Each row has a name. After each piece below comes the name of the row it's from. Each question is about the rows just above it.

[122 125 122 144 126 131  68 181] : q139
[122 125 122 144 126 131 136 119] : q116
[128 104 149 113 133 127 137 125] : q515
[143 145 116 126 122 126 119 127] : q566
[ 82 181 163  52 186  63  64 184] : q995
[ 82 181 163  52 186  63  64 184] is in which row? -> q995
which: [128 104 149 113 133 127 137 125] -> q515
which: [122 125 122 144 126 131  68 181] -> q139
Which row holds [143 145 116 126 122 126 119 127]? -> q566

[157  88 123 124 133 163  88  44  86 121] -> q236
[168 100 131  97  82 125 157  70  97  66] -> q904
[157  88 123 147 133 163  88  44  86 121] -> q641
[175  96 123  94  82 130 142  64  90  81] -> q444
[162 110 123 146 114 105 119 195 173 199] -> q769
[183 160 169 153 185  89 136 104 110  78] -> q149
which: [183 160 169 153 185  89 136 104 110  78] -> q149
The row with [175  96 123  94  82 130 142  64  90  81] is -> q444
which: [157  88 123 124 133 163  88  44  86 121] -> q236
which: [162 110 123 146 114 105 119 195 173 199] -> q769

[ 54 161 128 169 176 175 131 128 174 179 129 130  52] = q161
[ 46 159 134 161 156 161 137 129 160 159 132 134  47] = q599
[206  98 126  92  84  80 126 123  85  88 131 119 212] = q996
which: [ 54 161 128 169 176 175 131 128 174 179 129 130  52] -> q161
Which row holds [ 46 159 134 161 156 161 137 129 160 159 132 134  47]? -> q599

[ 93 156 126 156  51] -> q416
[ 92 135  92 100  82] -> q634
[167 113 152 138 182] -> q158
Which row holds [167 113 152 138 182]? -> q158
[ 93 156 126 156  51] is in which row? -> q416
which: [ 92 135  92 100  82] -> q634

[171 170 103 111 104 104 168 103 125 167 106 177 168 167 102 102 166 170
 107 105 124 168 149 105 168 168 167] -> q998
[150 148  90  94  90  91 150  88 153 151  96 155 146 148  93  93 146 147
 100  93 148 149 133  90 150 150 148] -> q65
[143 140  94  98  95  98 142  95 168 144 102 153 139 140  99  99 140 136
 107  98 168 143 124  95 142 143 138] -> q224
[117 119 150 149 150 146 121 148  52 112 147 106 123 125 146 148 123 126
 141 147  53 119 136 151 123 118 123] -> q534
[117 119 150 149 150 146 121 148  52 112 147 106 123 125 146 148 123 126
 141 147  53 119 136 151  88  89  88] -> q430
[115 115 159 156 159 153 115 158  82 113 152 107 120 117 152 155 120 120
 146 153  84 114 133 157 117 115 119] -> q856
[165 165 102 107 100 102 164 100 130 164 103 167 164 164 101 101 161 166
 106 101 128 164 147 102 163 163 164] -> q437
[102 103 138 132 139 141 101 140 139 106 136 109 101 102 143 140 102  98
 139 140 142 104 108 136 102 105 101] -> q602
[109 110 165 160 164 161 111 165  98 107 157 102 112 112 160 162 113 116
 152 160 100 109 128 164 111 107 113] -> q98
[ 92  93 155 147 156 154  92 156 127  94 150  87  94  92 158 156  95  92
 150 154 130  93 109 154  92  93  93] -> q979
The row with [165 165 102 107 100 102 164 100 130 164 103 167 164 164 101 101 161 166
 106 101 128 164 147 102 163 163 164] is -> q437
Where do [117 119 150 149 150 146 121 148  52 112 147 106 123 125 146 148 123 126
 141 147  53 119 136 151  88  89  88] appear? -> q430
which: [102 103 138 132 139 141 101 140 139 106 136 109 101 102 143 140 102  98
 139 140 142 104 108 136 102 105 101] -> q602
[ 92  93 155 147 156 154  92 156 127  94 150  87  94  92 158 156  95  92
 150 154 130  93 109 154  92  93  93] is in which row? -> q979
Where do [117 119 150 149 150 146 121 148  52 112 147 106 123 125 146 148 123 126
 141 147  53 119 136 151 123 118 123] appear? -> q534
Where do [115 115 159 156 159 153 115 158  82 113 152 107 120 117 152 155 120 120
 146 153  84 114 133 157 117 115 119] appear? -> q856

[133  83 168 147 131 174 167] = q465
[132 195  98 132 135  99 100] = q959
[132 140 121 130 138 114 122] = q379
[131  63 144 156 143 157 147] = q100
[122 194  94  97 117  90  90] = q723
The row with [122 194  94  97 117  90  90] is -> q723
Where do [132 195  98 132 135  99 100] appear? -> q959
which: [133  83 168 147 131 174 167] -> q465

[134  87 192 116]  q826
[118 126 166 135]  q97
[109 177  76 152]  q233
[141  82 208 109]  q498
[122 169  47 140]  q257
[105 183  72 156]  q975
[140  81 207 110]  q262
Where do [118 126 166 135] appear? -> q97
which: [122 169  47 140] -> q257
Which row holds [105 183  72 156]? -> q975
Where do [109 177  76 152] appear? -> q233

[151 117 202  98 130 120 125  87 139  87  99 120  96 151 146 126 101 112
 169 130 122 119 112 133 135 156 188 113 150 173  49 143  99 179 150 128
 141  93  95 127  84] -> q415
[ 76 150 144 146 131 128 107 137 141 129 127 138 144 154 184 151 140 145
 179 132 118  95  97 133 175 161 156 107 153 103  95 157  84 192 140 126
 111 107  77 117 135] -> q756
[111 158 102 108 184 116  81 140 114 143  71 134 128 122 109 137  98 136
 109 142 128 169 126 152  79 104 130 124 108  70 153 152 148  80 109 103
  93 112 132 159 212] -> q728
[166 164 113 113 146 110 112  84 130 123 119 129 105 149 124 127 124  94
 146 147 122 191 106 128  87  93 128  98 101  92 109  97 145  70 111 144
 179  93 150 126 135] -> q525
[ 80 160 125 169 125 113  94 171 132 161 167 146 165 121 147 149 173 151
 149 138 139  90 126 124 177 133 131 109 146  69 146 130  91 147 129 119
 116 150  89 119 155] -> q154
[139 126 107 106 192 102 109 112 161 163 107 120 100 119 100 121 147 152
 132 141 139 202 149 162  97  99 142 118  83  93 119 101 140  78 118 125
 171 102 101 142 167] -> q476
Where do [111 158 102 108 184 116  81 140 114 143  71 134 128 122 109 137  98 136
 109 142 128 169 126 152  79 104 130 124 108  70 153 152 148  80 109 103
  93 112 132 159 212] appear? -> q728
which: [166 164 113 113 146 110 112  84 130 123 119 129 105 149 124 127 124  94
 146 147 122 191 106 128  87  93 128  98 101  92 109  97 145  70 111 144
 179  93 150 126 135] -> q525

[153 201  99 164]  q550
[163 199 103 129]  q813
[147 197 105 147]  q919
which: [147 197 105 147] -> q919
The row with [163 199 103 129] is -> q813
which: [153 201  99 164] -> q550

[ 90 155 190  89 118 127 137 173] : q725
[114 117  78 150  97  91 136  65] : q559
[109 131 125 120 164  54 177 122] : q345
[202 118 112 126 146 119 180 158] : q289
[113  97 117 143 171  55 159 141] : q786
[139 153 134 133 150  46 163 106] : q555
[102  85 147 116 205 134 105 112] : q209
[106 135 128  92  85 116  52 116] : q624
[100 108  66 167 107 124 126  77] : q134
[165 128 109 163 184 117 134  70] : q724
Which row holds [102  85 147 116 205 134 105 112]? -> q209
which: [ 90 155 190  89 118 127 137 173] -> q725
Which row holds [113  97 117 143 171  55 159 141]? -> q786
Which row holds [100 108  66 167 107 124 126  77]? -> q134
which: [114 117  78 150  97  91 136  65] -> q559

[132 123 116 119 107 120 125] -> q647
[132 123 116 119 151 120 125] -> q417
[132 123 116 119 107 125 125] -> q910
[132 119 135 135  44 122 136] -> q268
The row with [132 123 116 119 151 120 125] is -> q417
which: [132 123 116 119 107 125 125] -> q910
which: [132 123 116 119 107 120 125] -> q647
Which row holds [132 119 135 135  44 122 136]? -> q268

[134 137 118 138 130 127 132 131 133 132 130 113 129 131 131 151 142 129
 138 122 124 123 105 104 129 141 133 132 123 156 116 122 177 118 124 126
 142] = q301
[125 136 138 105 124 131 118 110 130 144 138 145 127 123 126 136 137 132
 137 110  98 132 117 148 128 101 114 130 119 146 117 139 117 143 129 122
 144] = q625
[122 126 133 117 132 130 129 135 145 144 124 120 135 123 128 130 113 142
 115 125 113 131 118 131 128 124 138 121 118 133 126 119 118 133 116 114
 106] = q12
[127 117 133 121 129 129 133 115 107 124 134 138 132 129 137 131 130 138
 125 144 117 135 131 116 125 170 124 134 129 143 118 131  84 114 116 126
 135] = q304
[115 135 132 118 129 132 124 140 132 134 126 137 132 133 126 123 124 121
 125 123 131 132 140 143 126 119 118 138 117 134 137 124 115 125 122 122
 122] = q103
[133 113 125  88 128 141 133 129 126 126 133 126 133 129 136 127 145 118
 134 122 129 124 123 143 131 119 136 124 140 142 117 126  58 127 115 121
 132] = q807
[137 139 122 131 128 130 126 136 114 128 140 137 122 134 123 117 114 129
 130 114 127 129 125 109 126 153 146 125 128 160 115 129 138 149 137 126
 110] = q660
[127 143 129 139 128 129 132 115 130 144 120 126 133 129 123 132 130 120
 124 139 117 128 118 104 135 145 128 129 125 127 126 128 113 147 121 133
 133] = q380
[132 133 149 131 131 124 135 116 121 143 142 125 135 123 123 125 144 129
 124 123 129 123 141 135 133 134 127 124 145 140 134 114 103 136 117 126
 124] = q737
[140 122 136 127 130 121 123 133 122 125 138 108 126 126 135 140 130 128
 103 130 126 133 127 135 130 160 112 122 116 126 131 145 138 125 121 131
 120] = q831
Where do [134 137 118 138 130 127 132 131 133 132 130 113 129 131 131 151 142 129
 138 122 124 123 105 104 129 141 133 132 123 156 116 122 177 118 124 126
 142] appear? -> q301
which: [127 143 129 139 128 129 132 115 130 144 120 126 133 129 123 132 130 120
 124 139 117 128 118 104 135 145 128 129 125 127 126 128 113 147 121 133
 133] -> q380
which: [140 122 136 127 130 121 123 133 122 125 138 108 126 126 135 140 130 128
 103 130 126 133 127 135 130 160 112 122 116 126 131 145 138 125 121 131
 120] -> q831
which: [132 133 149 131 131 124 135 116 121 143 142 125 135 123 123 125 144 129
 124 123 129 123 141 135 133 134 127 124 145 140 134 114 103 136 117 126
 124] -> q737
[133 113 125  88 128 141 133 129 126 126 133 126 133 129 136 127 145 118
 134 122 129 124 123 143 131 119 136 124 140 142 117 126  58 127 115 121
 132] is in which row? -> q807
Where do [115 135 132 118 129 132 124 140 132 134 126 137 132 133 126 123 124 121
 125 123 131 132 140 143 126 119 118 138 117 134 137 124 115 125 122 122
 122] appear? -> q103
The row with [125 136 138 105 124 131 118 110 130 144 138 145 127 123 126 136 137 132
 137 110  98 132 117 148 128 101 114 130 119 146 117 139 117 143 129 122
 144] is -> q625

[180 119 113 119 120 113 103 110 108 106 110 119 177 116  48 120 112] : q681
[154 187  69 191 179 178  82  82 185  82  76 187 154 191 126 187  80] : q471
[147 163  70 166 155 169  87  83 170  85  76 163 147 184 132 162  80] : q311
[199 162  98 165 159 145  94 100 148  97  98 162 196 155  67 162 101] : q135
[147 163  70 166 155 169  87  83 170  85  76 163  98 184 132 162  80] : q775
Where do [199 162  98 165 159 145  94 100 148  97  98 162 196 155  67 162 101] appear? -> q135
The row with [154 187  69 191 179 178  82  82 185  82  76 187 154 191 126 187  80] is -> q471

[105 136 122 109 147 110 129 141 107 141 143 123 131 151 148 142 123 137
 152]  q223
[145 131 104 152 120 128 153 131 123 169 113  95 149 117 118 120 151 120
 175]  q217
[125 158 127 122 132 119 130 159 112 127 133 133 131 139 134 132 202 135
 117]  q157
[155 113 123 154 104 148 130 104 153 132 104 125 132 107 103 109 133 113
 120]  q965
[119 145 144 106 131 132 115 142 131 105 140 150 105 142 136 131 129 140
 137]  q241
[125 158 127 122 132 119 130 159 112 127 133 133 131 139 134 132 202 135
 172]  q319
[156 107 113 158 104 144 138 104 148 148 108 111 132 110 108 113 139 117
 125]  q866
which: [119 145 144 106 131 132 115 142 131 105 140 150 105 142 136 131 129 140
 137] -> q241

[163 155 111  92 119  95 173 157 116  81 136 133 170 115 110  86  88 151
 166 136 120 152 114 176 138 127  88  67 154 122 122 153  78  89 192  89
 100  68 125 177 110 131 193] -> q880
[163 155 111  92 119  95 163 157 116  81 136 133 170 115 110  86  88 151
 166 136 120 152 114 176 138 127  88  67 154 122 122 153  78  89 192  89
 100  75 125 177 110 131 193] -> q162
[151 142  77  88 123  92 163 164 119  79 133 121 165 112  99  88  91 179
 143 111 142 131 137 185 120  94  87  79 162 142 118 137 113  68 172  81
 111  75 134 163 106 129 181] -> q819
[151 142  77  88 123  92 163 164 119  79 133 121 165 112  99  88  91 179
 143 111 142 131 137 185 120  94  87  79 162 142 118 137 113  68 172  81
 111  75 134 163 106 129 181] is in which row? -> q819

